Here is a tiny trained network, its code and every weight. The questions are about switching its units off for an input and a target symbol, where a switched-off unit gives its printed mean instead of its output.

import numpy as np


def w(rows, s, z=0):
    codes = np.array(rows[::2]) - 128.0
    scale = np.full(codes.shape[1], s)
    scale[-1] = z or s
    return codes * scale


def norm(h):
    return h / np.sqrt((h * h).mean(-1, keepdims=True) + 1e-5)


def softmax(a):
    e = np.exp(a - a.max(-1, keepdims=True))
    return e / e.sum(-1, keepdims=True)


def log_softmax(a):
    a = a - a.max(-1, keepdims=True)
    return a - np.log(np.exp(a).sum(-1, keepdims=True))


def net(x, mask):
    ids = ['αδεθτω'.index(c) for c in x.split()]
    T = len(ids)
    res = E[ids] + P[:T]
    u = 0
    for l in range(3):
        r = norm(res)
        for j in range(3):
            rows = slice(2 * j, 2 * j + 2)
            q, k, v = (r @ M[l][rows].T for M in (Q, K, V))
            z = softmax(np.where(np.tri(T) > 0, q @ k.T / 2**0.5, -1e9)) @ v
            o = O[l][rows]
            res = res + np.where(mask[u + j], z, o[:, -1]) @ o[:, :-1]
        u += 3
    return log_softmax(norm(res)[-1] @ U[:, :-1].T + U[:, -1])


Q, K, V, O = {}, {}, {}, {}
E = w([
[183,187,238,152],'α',
[102,168,84,216],'δ',
[45,187,80,185],'ε',
[99,158,76,215],'θ',
[139,111,70,231],'τ',
[115,2,186,96],'ω',
],0.0079)
P = w([
[35,128,214,254],'0',
[50,120,191,227],'1',
[71,123,175,206],'2',
[99,137,164,187],'3',
[108,135,144,167],'4',
[117,136,125,150],'5',
[133,142,113,137],'6',
[145,149,99,123],'7',
[158,155,85,108],'8',
[176,165,80,92],'9',
[194,178,57,82],'10',
[196,182,27,62],'11',
[134,134,147,81],'12',
],0.006)
Q[0] = w([
[96,136,124,133],'L0H0',
[138,124,95,137],'L0H0',
[98,94,101,112],'L0H1',
[131,124,195,117],'L0H1',
[167,253,156,182],'L0H2',
[139,184,101,183],'L0H2',
],0.043)
K[0] = w([
[94,151,122,205],'L0H0',
[77,143,20,136],'L0H0',
[74,22,210,122],'L0H1',
[195,74,21,26],'L0H1',
[242,129,23,44],'L0H2',
[118,60,48,5],'L0H2',
],0.018)
V[0] = w([
[9,144,131,211],'L0H0',
[85,188,20,138],'L0H0',
[234,124,118,214],'L0H1',
[211,30,172,142],'L0H1',
[162,235,96,87],'L0H2',
[231,70,77,142],'L0H2',
],0.014)
O[0] = w([
[165,118,3,207,245],'L0H0',
[27,76,27,104,99],'L0H0',
[39,198,140,115,186],'L0H1',
[2,76,97,57,110],'L0H1',
[162,166,68,70,96],'L0H2',
[36,186,79,135,94],'L0H2',
],0.0097,0.011)
Q[1] = w([
[186,141,98,161],'L1H0',
[68,142,117,91],'L1H0',
[98,82,169,151],'L1H1',
[87,182,74,224],'L1H1',
[66,84,249,137],'L1H2',
[155,66,99,161],'L1H2',
],0.018)
K[1] = w([
[126,183,166,172],'L1H0',
[31,122,142,151],'L1H0',
[119,47,174,128],'L1H1',
[76,135,42,163],'L1H1',
[149,77,254,19],'L1H2',
[117,70,136,225],'L1H2',
],0.014)
V[1] = w([
[123,68,91,6],'L1H0',
[184,136,125,160],'L1H0',
[154,66,88,146],'L1H1',
[199,171,223,134],'L1H1',
[158,198,175,77],'L1H2',
[134,211,124,218],'L1H2',
],0.019)
O[1] = w([
[252,130,100,176,5],'L1H0',
[96,120,104,65,189],'L1H0',
[60,152,148,87,170],'L1H1',
[141,72,41,201,115],'L1H1',
[46,165,43,129,73],'L1H2',
[142,104,77,5,175],'L1H2',
],0.012,0.019)
Q[2] = w([
[14,103,233,166],'L2H0',
[116,146,115,28],'L2H0',
[40,121,143,103],'L2H1',
[164,142,132,73],'L2H1',
[48,253,150,76],'L2H2',
[105,139,95,48],'L2H2',
],0.016)
K[2] = w([
[138,138,193,199],'L2H0',
[80,190,84,134],'L2H0',
[107,165,97,103],'L2H1',
[144,148,146,140],'L2H1',
[156,253,115,148],'L2H2',
[152,125,90,122],'L2H2',
],0.025)
V[2] = w([
[65,81,164,55],'L2H0',
[152,72,140,135],'L2H0',
[72,53,126,70],'L2H1',
[150,140,53,162],'L2H1',
[51,155,108,128],'L2H2',
[166,249,139,93],'L2H2',
],0.02)
O[2] = w([
[213,166,60,106,232],'L2H0',
[127,98,79,97,124],'L2H0',
[71,57,157,183,254],'L2H1',
[112,133,125,60,73],'L2H1',
[201,102,168,136,177],'L2H2',
[129,7,117,118,106],'L2H2',
],0.014,0.02)
U = w([
[79,191,186,22,127],'α',
[189,68,105,139,33],'δ',
[70,155,2,148,140],'ε',
[241,193,123,124,252],'θ',
[217,62,151,129,46],'τ',
[96,152,212,245,161],'ω',
],0.0084,0.0037)

Each question gives the input, a string of symbols that net reads in full, and the target symbol t.
The units are the heads (2 rows each of Q, K, V and O). Each row of codes is followed by its name. A weight is (code - 128) times the scale printed after its matrix; where a second scale follows, it is the last column's (O and U).
mask holds one flag per head, layer by layer. A switched-off head (its flag False) gives its mean, the last column of its rows in O, instead of its output. The means were averaged over made-up inputs and are rounded, as every weight is.
A unit's drop is (log p(t) with every unit on - log p(t) with that unit switched off) / (log p(t) with every unit on - log p(t) with every unit switched off).
The circuit of an input: a set's keep is (log p(t) with only the set's units on - log p(t) with every unit switched off) / (log p(t) with every unit on - log p(t) with every unit switched off). Starting from all 9 units, units are removed one at a time, each time the one whose removal leaves the highest keep (on an exact tie, the one counted first), for as long as the keep stays at least 0.8.
circuit, biggest first: the units of the circuit, biggest drop first
most important unit: the unit with the biggest drop
heads that matter: for each layer, one digit per head in row order, 1 if its drop is at least 0.15 and else 0, layers parted by /
drop of u: that unit's drop, to one decimal
input τ ε α, target α: circuit, biggest first : [L1H2]
input ε θ ε α ε ε α α ω τ α ω ε, target τ: heads that matter : 111 / 111 / 001
input ε ω ε ε α α, target θ: heads that matter : 111 / 010 / 000
input τ α α, target α: circuit, biggest first : [L1H2, L0H0]
input τ ε τ τ δ τ α τ, target τ: circuit, biggest first : [L2H2, L1H1, L0H0, L0H1]
input ε ε θ α, target τ: circuit, biggest first : [L2H2, L0H1]
input ε ε ε, target ε: heads that matter : 011 / 000 / 001
input ε ε ω α α α δ, target α: heads that matter : 100 / 011 / 010
input α α ω ε α τ τ ω ω α α ε ω, target ω: circuit, biggest first : [L1H2, L0H0, L0H1]
input α ε δ ω α α α, target ε: heads that matter : 100 / 011 / 000
input ε α α α α ε ε, target α: circuit, biggest first : [L1H1, L1H2, L0H0]
input α α α τ ω α ε ε α, target θ: heads that matter : 010 / 000 / 000
input α θ α, target τ: heads that matter : 111 / 001 / 111
input τ α α α δ α α, target δ: most important unit : L0H1
input τ α τ α θ α α ε τ α ω α, target ω: circuit, biggest first : [L0H0, L1H2, L0H1]
input α α α τ, target α: heads that matter : 000 / 010 / 000
input α α α ε τ ε θ ω α α ε, target ω: heads that matter : 101 / 101 / 100
input α α δ, target α: heads that matter : 100 / 011 / 000
input α α α, target ε: heads that matter : 000 / 011 / 000
input α ε α α θ τ δ ω ω α θ, target ω: most important unit : L0H0
input ε ε α θ, target ε: heads that matter : 011 / 000 / 101
input α α α α θ, target α: drop of L1H1 : 1.5
input ε α α α α α θ, target α: drop of L1H1 : 1.4
